Below are the code and all the weights of a small trained network. Each question names an input and a target symbol and asks about switching units off, where a switched-off unit gives its printed mean instead of its output.

import numpy as np


def w(rows, s, z=0):
    codes = np.array(rows[::2]) - 128.0
    scale = np.full(codes.shape[1], s)
    scale[-1] = z or s
    return codes * scale


def norm(h):
    return h / np.sqrt((h * h).mean(-1, keepdims=True) + 1e-5)


def f(y):
    return np.maximum(y, 0)


def softmax(a):
    e = np.exp(a - a.max(-1, keepdims=True))
    return e / e.sum(-1, keepdims=True)


def log_softmax(a):
    a = a - a.max(-1, keepdims=True)
    return a - np.log(np.exp(a).sum(-1, keepdims=True))


def net(x, mask):
    ids = ['αβγδηλμξπστφψω'.index(c) for c in x.split()]
    T = len(ids)
    res = E[ids] + P[:T]
    u = 0
    for l in range(2):
        q, k, v = (norm(res) @ M[l].T for M in (Q, K, V))
        z = softmax(np.where(np.tri(T) > 0, q @ k.T / 2**0.5, -1e9)) @ v
        res = res + np.where(mask[u], z, O[l][:, -1]) @ O[l][:, :-1]
        u += 1
        y = f(norm(res) @ A[l][:, :-1].T + A[l][:, -1])
        res = res + np.where(mask[u : u + 8], y, B[l][:, -1]) @ B[l][:, :-1]
        u += 8
    return log_softmax(norm(res)[-1] @ U[:, :-1].T + U[:, -1])


Q, K, V, O, A, B = {}, {}, {}, {}, {}, {}
E = w([
[147,252,96,93,77,167],'α',
[131,162,132,89,150,117],'β',
[106,119,102,134,63,176],'γ',
[101,114,141,129,125,135],'δ',
[149,95,98,130,145,167],'η',
[25,170,241,210,186,46],'λ',
[84,109,145,233,111,105],'μ',
[100,119,141,154,107,130],'ξ',
[103,189,107,117,73,147],'π',
[115,162,131,116,126,110],'σ',
[54,131,131,195,211,99],'τ',
[136,138,111,129,146,162],'φ',
[144,94,153,165,130,144],'ψ',
[98,103,72,160,110,145],'ω',
],0.0023)
P = w([
[190,131,169,80,143,128],'0',
[103,54,92,120,66,92],'1',
[37,244,131,163,237,41],'2',
[174,132,77,44,97,85],'3',
[104,62,97,124,69,96],'4',
[25,252,137,172,227,54],'5',
],0.0018)
Q[0] = w([
[135,218,127,38,188,42],'L0H0',
[196,59,94,48,2,167],'L0H0',
],0.006)
K[0] = w([
[215,178,231,39,182,92],'L0H0',
[87,126,11,71,3,90],'L0H0',
],0.0052)
V[0] = w([
[229,112,123,33,130,202],'L0H0',
[59,197,180,95,249,150],'L0H0',
],0.0014)
O[0] = w([
[92,173,168,220,87,234,254],'L0H0',
[4,36,20,12,41,18,26],'L0H0',
],0.0013,0.00049)
A[0] = w([
[66,11,152,114,167,92,2],'L0N0',
[75,167,137,108,107,47,78],'L0N1',
[84,39,135,219,110,164,132],'L0N2',
[74,96,78,178,120,45,137],'L0N3',
[101,139,68,170,100,183,117],'L0N4',
[125,233,87,132,112,127,76],'L0N5',
[143,83,116,196,115,41,58],'L0N6',
[153,119,167,106,2,103,92],'L0N7',
],0.0034,0.0026)
B[0] = w([
[27,70,209,106,254,189,148],'L0N0',
[201,68,83,120,154,175,198],'L0N1',
[60,85,133,89,161,141,220],'L0N2',
[191,157,130,98,105,123,250],'L0N3',
[136,153,189,128,185,128,181],'L0N4',
[155,43,135,151,189,87,193],'L0N5',
[62,105,47,130,87,174,166],'L0N6',
[149,155,162,194,69,40,194],'L0N7',
],0.0039,0.0025)
Q[1] = w([
[18,221,82,168,253,174],'L1H0',
[84,16,194,45,65,222],'L1H0',
],0.0056)
K[1] = w([
[114,142,202,74,140,253],'L1H0',
[27,61,74,123,177,81],'L1H0',
],0.0063)
V[1] = w([
[89,252,138,34,85,149],'L1H0',
[140,125,121,244,147,224],'L1H0',
],0.0032)
O[1] = w([
[10,156,251,61,96,245,2],'L1H0',
[170,208,69,211,38,187,118],'L1H0',
],0.0029,0.00083)
A[1] = w([
[186,72,100,127,9,152,114],'L1N0',
[254,83,115,104,150,205,38],'L1N1',
[155,155,111,119,217,200,64],'L1N2',
[46,145,158,33,128,119,9],'L1N3',
[245,172,139,50,118,110,83],'L1N4',
[87,114,44,106,70,55,41],'L1N5',
[94,29,84,106,127,171,32],'L1N6',
[183,156,76,38,82,203,215],'L1N7',
],0.0038,0.0014)
B[1] = w([
[109,1,171,96,172,139,215],'L1N0',
[89,238,230,74,222,115,207],'L1N1',
[46,119,182,161,24,108,234],'L1N2',
[211,210,119,44,67,178,169],'L1N3',
[110,194,51,174,127,200,253],'L1N4',
[99,228,169,59,110,124,217],'L1N5',
[198,196,122,172,106,166,227],'L1N6',
[111,64,5,138,99,64,209],'L1N7',
],0.0041,0.0016)
U = w([
[139,237,212,29,28,101,131],'α',
[115,103,210,2,134,229,162],'β',
[20,113,28,141,13,169,122],'γ',
[43,54,236,108,136,35,135],'δ',
[226,229,115,250,53,110,75],'η',
[243,145,94,28,171,58,49],'λ',
[241,144,177,169,243,190,163],'μ',
[173,120,216,187,66,17,196],'ξ',
[47,82,14,94,234,187,110],'π',
[62,33,171,103,224,71,55],'σ',
[117,29,31,36,77,35,118],'τ',
[15,196,248,238,89,229,91],'φ',
[197,34,66,225,88,177,254],'ψ',
[204,233,10,110,35,213,100],'ω',
],0.0062,0.0034)

Each question gives the input, a string of symbols that net reads in full, and the target symbol t.
The units are the heads (2 rows each of Q, K, V and O) and the neurons (one row each of A and B). Each row of codes is followed by its name. A weight is (code - 128) times the scale printed after its matrix; where a second scale follows, it is the last column's (O, A, B and U).
mask holds one flag per unit, layer by layer, with each layer's heads first. A switched-off unit (its flag False) gives its mean, the last column of its rows in O or B, instead of its output. The means were averaged over made-up inputs and are rounded, as every weight is.
A unit's drop is (log p(t) with every unit on - log p(t) with that unit switched off) / (log p(t) with every unit on - log p(t) with every unit switched off).
The circuit of an input: a set's keep is (log p(t) with only the set's units on - log p(t) with every unit switched off) / (log p(t) with every unit on - log p(t) with every unit switched off). Starting from the 12 units with the biggest drops (on a tie, the unit counted first), units are removed one at a time, each time the one whose removal leaves the highest keep (on an exact tie, the one counted first), for as long as the keep stays at least 0.8.
units of the circuit, in order: the units of the circuit, biggest drop first
most important unit: the unit with the biggest drop
k most important neurons: the k neurons with the biggest drops, biggest first
k most important neurons of layer l: the k neurons of layer l with the biggest drops, biggest first
input β ξ λ γ, target ψ: most important unit -> L0H0
input λ ω τ λ α, target η: 4 most important neurons -> (L0N5 L0N2 L1N4 L0N7)
input φ λ φ δ λ, target σ: units of the circuit, in order -> (L0N1 L0N0 L1N2 L0H0)
input η ψ α π β μ, target η: units of the circuit, in order -> (L1H0 L0N3 L0H0)
input τ ω φ γ α, target η: 2 most important neurons -> (L0N7 L0N5)
input ω α λ η φ, target φ: 2 most important neurons of layer 0 -> (L0N4 L0N3)
input σ λ τ α λ, target σ: units of the circuit, in order -> (L0N1 L0N0 L0H0)
input δ η δ α ξ, target α: units of the circuit, in order -> (L1N5 L0N3)
input ξ α ω η, target π: units of the circuit, in order -> (L1N7 L1N1 L1N4 L1N0)
input φ η φ φ ω, target ω: units of the circuit, in order -> (L1N6 L1N5)
input λ σ τ ξ, target ξ: 2 most important neurons of layer 0 -> (L0N7 L0N3)
input δ μ λ δ π ψ, target δ: units of the circuit, in order -> (L0N5 L1H0 L1N4 L0H0)
input β π α γ π β, target β: units of the circuit, in order -> (L1H0 L1N3 L0N1)
input μ ω σ ξ δ, target β: most important unit -> L0N2
input α γ ω φ ψ η, target α: units of the circuit, in order -> (L1H0 L1N3 L0H0)
input φ γ φ δ ψ α, target φ: 3 most important neurons -> (L0N5 L0N1 L0N3)
input π α η β φ, target φ: units of the circuit, in order -> (L0H0 L0N4 L1N2)
input π π α μ, target τ: 2 most important neurons -> (L1N0 L0N3)
input γ λ φ φ φ π, target γ: 4 most important neurons -> (L0N1 L0N7 L0N5 L1N2)
input φ ω μ λ σ π, target φ: 3 most important neurons -> (L0N5 L0N1 L0N3)
input β λ φ φ α η, target β: units of the circuit, in order -> (L1H0 L1N3)
input α τ σ ω μ φ, target α: units of the circuit, in order -> (L1H0 L1N3 L0H0)
input α φ β, target α: 3 most important neurons -> (L1N3 L1N2 L0N2)
input η π ω β ψ φ, target η: most important neuron of layer 1 -> (L1N0)
